Below is a small trained network, with its code and all its weights. Each question gives an input and a class and asks what happens when units are switched off, that is, made to give their printed mean instead of their output.

import numpy as np


def w(rows, s, z=0):
    codes = np.array(rows[::2]) - 128.0
    scale = np.full(codes.shape[1], s)
    scale[-1] = z or s
    return codes * scale


def norm(h):
    return h / np.sqrt((h * h).mean(-1, keepdims=True) + 1e-5)


def f(y):
    return np.maximum(y, 0)


def log_softmax(a):
    a = a - a.max(-1, keepdims=True)
    return a - np.log(np.exp(a).sum(-1, keepdims=True))


def net(x, mask):
    res = np.array(x, float).reshape(1, 8) / 4 @ E
    u = 0
    for l in range(3):
        y = f(norm(res) @ A[l][:, :-1].T + A[l][:, -1])
        res = res + np.where(mask[u : u + 8], y, B[l][:, -1]) @ B[l][:, :-1]
        u += 8
    return log_softmax(norm(res)[-1] @ U[:, :-1].T + U[:, -1])


A, B = {}, {}
E = w([
[117,128,120,124,97,140,110,143,134,141,143],'x0',
[60,194,63,206,110,53,154,82,169,230,132],'x1',
[103,32,160,122,78,85,106,20,177,103,129],'x2',
[129,123,123,126,136,129,138,122,129,124,129],'x3',
[141,77,187,188,145,206,177,156,221,160,125],'x4',
[130,131,144,133,142,119,143,120,114,119,110],'x5',
[147,181,165,220,81,85,211,160,161,1,220],'x6',
[125,133,143,130,137,138,148,106,106,129,125],'x7',
],0.0094)
A[0] = w([
[102,168,82,93,144,68,104,116,110,129,160,71],'L0N0',
[87,214,90,137,198,180,175,202,146,120,87,99],'L0N1',
[111,49,144,159,110,189,202,130,238,176,82,2],'L0N2',
[38,195,127,192,157,54,175,127,203,132,197,118],'L0N3',
[68,164,96,127,138,93,119,88,175,206,46,106],'L0N4',
[166,67,228,43,111,76,52,176,59,100,205,116],'L0N5',
[126,177,60,137,94,55,53,87,112,27,113,83],'L0N6',
[61,19,160,159,94,74,101,2,215,73,125,36],'L0N7',
],0.0069,0.0054)
B[0] = w([
[137,132,58,104,109,107,210,89,63,143,124,172],'L0N0',
[195,87,78,204,85,162,47,205,70,189,177,211],'L0N1',
[206,21,200,76,81,60,251,126,154,186,147,183],'L0N2',
[98,162,100,119,102,231,184,121,143,45,80,254],'L0N3',
[110,203,65,99,144,253,156,48,209,142,58,227],'L0N4',
[129,170,24,116,106,185,214,70,201,89,62,229],'L0N5',
[143,109,174,96,106,107,172,88,102,159,209,207],'L0N6',
[181,161,57,230,151,179,14,204,59,160,163,234],'L0N7',
],0.0084,0.0068)
A[1] = w([
[121,99,108,108,141,148,133,87,118,158,124,130],'L1N0',
[113,100,181,149,132,99,158,179,142,170,94,95],'L1N1',
[42,126,211,122,176,5,51,161,136,54,163,2],'L1N2',
[115,78,141,164,103,120,81,51,156,108,125,100],'L1N3',
[127,150,133,94,89,65,151,135,113,131,99,82],'L1N4',
[134,163,109,112,143,122,112,133,106,153,149,137],'L1N5',
[173,106,151,105,146,164,104,142,146,108,146,135],'L1N6',
[93,125,116,117,133,113,104,91,106,106,153,111],'L1N7',
],0.014,0.011)
B[1] = w([
[107,110,155,108,144,94,117,145,124,141,108,255],'L1N0',
[185,127,142,86,119,79,145,84,167,166,169,155],'L1N1',
[34,205,85,156,123,166,210,7,116,77,88,128],'L1N2',
[178,156,68,210,154,161,107,187,47,136,117,175],'L1N3',
[151,119,172,99,84,129,134,126,134,158,173,146],'L1N4',
[171,114,114,141,129,81,112,141,114,124,145,218],'L1N5',
[89,179,95,117,106,139,159,132,147,110,82,228],'L1N6',
[168,130,131,152,124,93,154,149,103,149,117,165],'L1N7',
],0.014,0.0056)
A[2] = w([
[81,81,117,56,185,105,58,144,144,210,38,41],'L2N0',
[109,201,137,171,127,127,110,169,149,75,185,74],'L2N1',
[104,84,139,87,144,156,133,149,124,23,95,4],'L2N2',
[172,74,101,187,129,114,98,179,65,146,144,66],'L2N3',
[131,85,204,167,187,204,149,167,236,178,158,172],'L2N4',
[10,171,84,208,109,86,148,80,157,167,111,103],'L2N5',
[69,128,157,208,79,95,196,133,148,17,210,38],'L2N6',
[109,204,110,39,118,2,92,63,44,121,126,80],'L2N7',
],0.0099,0.0046)
B[2] = w([
[58,176,251,123,219,147,77,117,193,128,188,244],'L2N0',
[91,128,177,112,179,124,92,153,133,231,101,215],'L2N1',
[105,194,55,140,83,169,186,81,105,129,3,171],'L2N2',
[182,144,166,171,162,124,101,194,58,165,104,208],'L2N3',
[145,77,74,135,50,31,162,100,56,44,196,244],'L2N4',
[119,145,89,120,107,178,194,160,110,21,20,227],'L2N5',
[63,106,206,15,221,115,10,44,188,200,132,254],'L2N6',
[161,30,170,148,39,83,180,136,176,81,189,244],'L2N7',
],0.011,0.0064)
U = w([
[53,143,221,66,217,126,68,100,187,158,141,112],'0',
[96,177,29,110,72,200,214,106,162,37,9,202],'1',
[207,37,135,122,51,45,203,130,126,95,198,122],'2',
[192,157,81,213,153,156,73,228,38,144,86,4],'3',
],0.016,0.0025)

Each question gives the input, the list of numbers given to net, and the class t.
The units are the neurons (one row each of A and B). Each row of codes is followed by its name. A weight is (code - 128) times the scale printed after its matrix; where a second scale follows, it is the last column's (A, B and U).
mask holds one flag per neuron, layer by layer. A switched-off neuron (its flag False) gives its mean, the last column of its row in B, instead of its output. The means were averaged over made-up inputs and are rounded, as every weight is.
A unit's drop is (log p(t) with every unit on - log p(t) with that unit switched off) / (log p(t) with every unit on - log p(t) with every unit switched off).
The circuit of an input: a set's keep is (log p(t) with only the set's units on - log p(t) with every unit switched off) / (log p(t) with every unit on - log p(t) with every unit switched off). Starting from the 12 units with the biggest drops (on a tie, the unit counted first), units are removed one at a time, each time the one whose removal leaves the highest keep (on an exact tie, the one counted first), for as long as the keep stays at least 0.8.
units of the circuit, in order: the units of the circuit, biggest drop first
k most important neurons: the k neurons with the biggest drops, biggest first
top k neurons in layer l: the k neurons of layer l with the biggest drops, biggest first
input [8,5,-5,-1,1,6,-7,6], class 0: units of the circuit, in order -> [L2N0]
input [2,-7,-8,-4,-8,-8,-5,1], class 2: units of the circuit, in order -> [L2N7; L0N3; L0N7]
input [-1,-5,7,3,4,-4,0,-4], class 3: 2 most important neurons -> [L1N3; L0N7]
input [2,-5,7,-4,-5,6,6,-4], class 3: 3 most important neurons -> [L1N3; L0N7; L0N3]
input [8,-1,0,6,5,-2,5,1], class 0: top 2 neurons in layer 2 -> [L2N6; L2N7]
input [2,-8,-4,5,-6,6,8,-6], class 0: 3 most important neurons -> [L2N6; L0N4; L0N3]
input [-3,3,0,-7,4,-5,-3,7], class 2: 3 most important neurons -> [L0N2; L2N4; L2N6]
input [5,-7,-7,0,-3,-3,5,4], class 1: top 3 neurons in layer 2 -> [L2N3; L2N2; L2N0]
input [1,-6,0,0,2,-7,-5,-1], class 1: top 3 neurons in layer 1 -> [L1N6; L1N5; L1N1]
input [3,-5,-5,-5,4,6,1,-8], class 1: top 2 neurons in layer 0 -> [L0N7; L0N5]
input [1,-8,8,2,7,-1,4,-6], class 1: 3 most important neurons -> [L1N6; L0N5; L0N1]
input [1,4,-4,7,6,5,5,-4], class 2: top 2 neurons in layer 2 -> [L2N4; L2N0]
input [-5,4,-5,8,0,4,4,-1], class 3: top 4 neurons in layer 0 -> [L0N1; L0N5; L0N4; L0N6]
input [3,-1,-1,-2,-8,0,-7,-4], class 2: units of the circuit, in order -> [L2N7]
input [7,-6,-6,-3,3,-2,-1,-1], class 1: top 2 neurons in layer 1 -> [L1N6; L1N3]
input [-6,-8,-8,-8,7,-2,-4,-6], class 1: 3 most important neurons -> [L1N6; L0N7; L1N3]
input [3,3,0,-4,-6,-7,4,-5], class 2: 2 most important neurons -> [L2N7; L0N0]
input [-5,4,-6,-2,5,0,-6,-8], class 0: 2 most important neurons -> [L2N0; L0N7]
input [2,5,-7,3,0,6,3,3], class 3: top 2 neurons in layer 0 -> [L0N1; L0N5]
input [-6,-8,-7,-3,-5,-4,-7,-1], class 1: most important neuron -> [L0N5]
input [-7,-8,-8,2,-1,7,-6,4], class 1: top 3 neurons in layer 2 -> [L2N2; L2N6; L2N1]
input [7,-1,-4,-1,1,-3,5,-7], class 0: 2 most important neurons -> [L2N6; L0N7]
input [7,-6,4,-6,-2,5,-5,-8], class 1: 2 most important neurons -> [L0N5; L2N2]
input [-7,-8,-7,-6,5,-8,3,4], class 1: 2 most important neurons -> [L1N6; L0N7]
input [7,-8,-6,-5,-4,-2,-8,3], class 0: 3 most important neurons -> [L2N0; L0N3; L2N5]
